Below is a small trained network, with its code and all its weights. Each question gives an input and a target symbol and asks what happens when units are switched off, that is, made to give their printed mean instead of their output.

import numpy as np


def w(rows, s, z=0):
    codes = np.array(rows[::2]) - 128.0
    scale = np.full(codes.shape[1], s)
    scale[-1] = z or s
    return codes * scale


def f(y):
    return y / 2 * (1 + np.tanh(0.7978845608 * (y + 0.044715 * y**3)))


def softmax(a):
    e = np.exp(a - a.max(-1, keepdims=True))
    return e / e.sum(-1, keepdims=True)


def log_softmax(a):
    a = a - a.max(-1, keepdims=True)
    return a - np.log(np.exp(a).sum(-1, keepdims=True))


def net(x, mask):
    ids = ['αημξπσψω'.index(c) for c in x.split()]
    T = len(ids)
    res = E[ids] + P[:T]
    u = 0
    for l in range(2):
        r = res
        for j in range(2):
            rows = slice(2 * j, 2 * j + 2)
            q, k, v = (r @ M[l][rows].T for M in (Q, K, V))
            z = softmax(np.where(np.tri(T) > 0, q @ k.T / 2**0.5, -1e9)) @ v
            o = O[l][rows]
            res = res + np.where(mask[u + j], z, o[:, -1]) @ o[:, :-1]
        u += 2
        y = f(res @ A[l][:, :-1].T + A[l][:, -1])
        res = res + np.where(mask[u : u + 4], y, B[l][:, -1]) @ B[l][:, :-1]
        u += 4
    return log_softmax(res[-1] @ U[:, :-1].T + U[:, -1])


Q, K, V, O, A, B = {}, {}, {}, {}, {}, {}
E = w([
[199,207,210,190,106,100,107,154,155,150,207,218],'α',
[139,139,186,47,226,143,159,61,144,197,121,202],'η',
[131,224,215,187,196,128,115,132,178,110,138,163],'μ',
[181,191,168,180,140,114,239,104,213,151,139,104],'ξ',
[96,112,121,48,27,189,183,153,96,56,137,25],'π',
[200,106,93,189,178,177,127,252,179,237,165,139],'σ',
[147,190,114,213,129,73,241,69,100,27,214,194],'ψ',
[165,94,170,248,48,141,98,43,28,222,163,109],'ω',
],0.013)
P = w([
[158,161,152,113,131,245,112,28,202,77,195,180],'0',
[144,132,166,121,143,235,114,77,176,106,182,167],'1',
[89,114,161,152,170,209,128,108,159,130,177,170],'2',
[98,122,155,150,145,207,140,113,149,130,166,182],'3',
[103,140,149,147,138,206,152,116,134,131,148,199],'4',
[110,152,140,143,136,194,148,111,128,130,141,191],'5',
[118,153,126,138,142,190,153,109,130,122,125,187],'6',
[132,159,116,134,133,179,145,98,127,116,119,188],'7',
[122,160,108,144,162,173,150,96,125,109,102,164],'8',
[137,165,97,146,161,158,153,97,121,104,95,159],'9',
[144,169,86,158,162,138,151,106,107,106,98,162],'10',
[138,172,78,160,184,131,154,96,103,98,78,144],'11',
[135,185,67,158,199,119,157,89,116,75,64,141],'12',
[146,186,56,169,186,105,157,97,111,65,62,143],'13',
],0.011)
Q[0] = w([
[179,195,182,206,155,254,177,67,96,179,106,139],'L0H1',
[106,31,168,129,65,84,34,88,86,163,120,39],'L0H1',
[162,150,105,161,158,193,96,159,178,146,124,141],'L0H2',
[114,86,122,95,127,60,52,153,179,240,22,153],'L0H2',
],0.0099)
K[0] = w([
[108,130,9,119,79,86,95,167,46,98,34,84],'L0H1',
[54,89,174,68,89,225,149,142,163,108,202,120],'L0H1',
[89,133,91,85,86,185,141,199,198,148,96,92],'L0H2',
[123,111,169,97,184,188,126,143,187,159,191,210],'L0H2',
],0.011)
V[0] = w([
[68,114,171,155,54,121,132,49,52,145,103,136],'L0H1',
[138,88,1,143,123,143,102,124,94,117,135,154],'L0H1',
[142,96,141,86,140,123,208,76,149,200,138,136],'L0H2',
[129,134,114,140,67,102,203,137,210,101,184,68],'L0H2',
],0.008)
O[0] = w([
[83,67,98,153,77,81,64,82,145,107,155,133,188],'L0H1',
[136,163,57,137,203,208,74,166,161,136,136,47,143],'L0H1',
[121,162,2,211,89,176,110,133,171,31,58,179,176],'L0H2',
[132,216,101,69,111,168,114,124,122,219,101,135,253],'L0H2',
],0.0092,0.0054)
A[0] = w([
[149,74,67,121,118,168,166,139,116,177,194,75,185],'L0N1',
[128,134,50,142,176,90,88,177,178,137,80,128,23],'L0N2',
[75,118,38,70,94,114,88,167,33,129,88,67,3],'L0N3',
[128,150,146,95,140,120,51,98,122,254,103,125,14],'L0N4',
],0.0094,0.0052)
B[0] = w([
[90,146,167,132,156,110,99,61,106,76,116,134,252],'L0N1',
[120,140,178,183,104,148,130,92,168,118,128,184,165],'L0N2',
[96,95,114,168,90,170,170,205,200,120,102,204,192],'L0N3',
[112,98,168,114,168,188,87,144,124,9,177,94,160],'L0N4',
],0.012,0.0024)
Q[1] = w([
[137,28,58,41,142,186,116,153,229,171,196,64],'L1H1',
[78,254,73,132,167,63,95,88,190,43,106,211],'L1H1',
[107,161,112,101,111,170,187,166,157,84,77,194],'L1H2',
[106,82,17,199,143,148,195,95,196,97,135,162],'L1H2',
],0.0064)
K[1] = w([
[228,145,157,220,110,104,82,90,103,119,124,122],'L1H1',
[73,88,2,104,31,194,129,234,53,114,134,79],'L1H1',
[142,138,70,68,160,52,194,210,39,124,129,102],'L1H2',
[103,139,75,120,82,152,117,99,76,93,129,67],'L1H2',
],0.0081)
V[1] = w([
[103,154,110,58,80,141,93,148,28,93,127,35],'L1H1',
[121,176,143,214,135,157,73,112,3,178,200,138],'L1H1',
[84,100,188,125,57,190,64,109,82,197,58,73],'L1H2',
[120,113,93,76,121,110,148,131,64,90,136,73],'L1H2',
],0.0064)
O[1] = w([
[140,8,92,115,87,96,159,105,110,178,157,195,103],'L1H1',
[162,158,182,179,33,138,147,143,51,122,137,1,92],'L1H1',
[146,151,111,190,212,122,177,186,251,167,52,77,2],'L1H2',
[49,192,85,137,129,152,141,185,175,139,217,95,51],'L1H2',
],0.0089,0.0057)
A[1] = w([
[139,98,128,91,147,120,2,115,101,233,88,141,228],'L1N1',
[195,218,66,129,160,110,163,107,201,167,143,114,106],'L1N2',
[117,41,82,94,118,136,172,209,171,149,51,112,2],'L1N3',
[201,192,96,137,163,102,144,134,166,120,62,124,111],'L1N4',
],0.011,0.0044)
B[1] = w([
[91,154,135,164,70,150,220,109,126,124,177,13,192],'L1N1',
[2,129,216,222,167,158,66,193,39,95,158,144,254],'L1N2',
[188,54,118,130,155,134,129,95,221,157,140,160,146],'L1N3',
[218,79,68,210,156,80,132,160,131,126,94,229,207],'L1N4',
],0.0098,0.0062)
U = w([
[142,100,113,188,123,101,103,117,177,4,101,39,125],'α',
[230,34,29,80,184,23,16,41,78,132,133,170,153],'η',
[233,163,67,104,186,215,149,207,89,163,81,95,148],'μ',
[135,148,225,98,163,41,152,94,130,78,65,119,35],'ξ',
[157,158,34,161,61,113,177,115,125,189,52,217,44],'π',
[117,202,141,152,134,108,246,117,179,234,113,162,129],'σ',
[172,142,185,120,112,90,120,123,141,117,109,138,2],'ψ',
[45,206,179,84,126,233,108,169,75,91,136,68,223],'ω',
],0.0047,0.0061)

Each question gives the input, a string of symbols that net reads in full, and the target symbol t.
The units are the heads (2 rows each of Q, K, V and O) and the neurons (one row each of A and B). Each row of codes is followed by its name. A weight is (code - 128) times the scale printed after its matrix; where a second scale follows, it is the last column's (O, A, B and U).
mask holds one flag per unit, layer by layer, with each layer's heads first. A switched-off unit (its flag False) gives its mean, the last column of its rows in O or B, instead of its output. The means were averaged over made-up inputs and are rounded, as every weight is.
A unit's drop is (log p(t) with every unit on - log p(t) with that unit switched off) / (log p(t) with every unit on - log p(t) with every unit switched off).
The circuit of an input: a set's keep is (log p(t) with only the set's units on - log p(t) with every unit switched off) / (log p(t) with every unit on - log p(t) with every unit switched off). Starting from all 12 units, units are removed one at a time, each time the one whose removal leaves the highest keep (on an exact tie, the one counted first), for as long as the keep stays at least 0.8.
circuit, biggest first: the units of the circuit, biggest drop first
unit that matters most: the unit with the biggest drop
top k neurons: the k neurons with the biggest drops, biggest first
top k neurons in layer l: the k neurons of layer l with the biggest drops, biggest first
which heads matter: for each layer, one digit per head in row order, 1 if its drop is at least 0.15 and else 0, layers parted by /
input π ξ ξ ψ ψ ψ ψ, target η: top 2 neurons => (L1N1, L0N3)
input ψ ψ ψ ψ σ σ η, target μ: top neuron => (L1N2)
input ξ ξ η ψ σ μ ψ ξ, target ω: which heads matter => 00 / 11
input η π η ψ ξ ω ω σ ψ η, target π: circuit, biggest first => (L0H2, L1H1, L1N1)
input ψ η ω ξ ψ ψ ψ ω ω σ σ ω ω η, target α: top 2 neurons => (L1N2, L1N4)
input π μ ψ σ ψ ω π, target α: circuit, biggest first => (L0H2, L1H2, L0N3, L1N3)
input μ η η ψ ξ ψ ψ ω ψ, target α: circuit, biggest first => (L0H1, L0H2, L1H1)
input ξ ξ ω ξ, target α: circuit, biggest first => (L0H1, L1H2, L1H1)
input μ ψ ψ ω α, target α: which heads matter => 11 / 11
input ψ ψ α ψ σ ω ψ ξ σ ψ ψ ψ σ, target ω: circuit, biggest first => (L1H2, L1H1)
input π π π μ ξ σ π ξ ψ π ψ π ψ η, target ω: circuit, biggest first => (L1H2, L1N2)
input π σ π ω ψ η η ξ σ η, target μ: which heads matter => 10 / 00
input π ψ ψ η ω σ σ, target σ: circuit, biggest first => (L0N1, L0N2, L1H1, L1N1)
input π ψ σ ψ ψ σ ψ ψ ξ ψ ψ π π, target π: circuit, biggest first => (L0N3, L1H1)
input ψ π π π η ξ σ η σ ξ η σ ξ, target π: circuit, biggest first => (L1N4)
input σ π π σ ω ω σ ξ η π σ π ψ ω, target α: circuit, biggest first => (L1N1, L1H2, L0H2)
input ψ ψ ψ ψ ψ ψ ψ ψ π η ξ ψ α, target ω: top 3 neurons => (L1N1, L0N3, L1N4)
input ψ π ω ψ σ ψ ω α, target α: which heads matter => 11 / 01
input ω ξ π ω, target σ: which heads matter => 11 / 11
input π η π, target σ: unit that matters most => L1H2
input π π π ψ ξ η π η σ ψ ψ ψ ω π, target η: which heads matter => 00 / 10
input ψ ξ ψ ω σ ξ ψ ψ ψ ψ, target ω: which heads matter => 00 / 11
input π π ψ ψ ψ ψ ψ ψ η, target ω: which heads matter => 00 / 00
input ψ ψ η μ ψ σ π ψ σ, target σ: which heads matter => 01 / 10
input ψ σ ω ψ ξ, target α: which heads matter => 10 / 10
input ω α η η ψ σ ψ ω ψ α η ψ σ σ, target ω: top 2 neurons in layer 0 => (L0N2, L0N3)
input ω ψ ω ψ μ, target α: unit that matters most => L0H1
input π ψ σ ξ σ ψ π π, target π: circuit, biggest first => (L0N3, L1H1, L0N1, L1N2)
input η ψ ξ α η ψ ω, target α: which heads matter => 10 / 01
input ξ ω π ω, target σ: which heads matter => 11 / 01
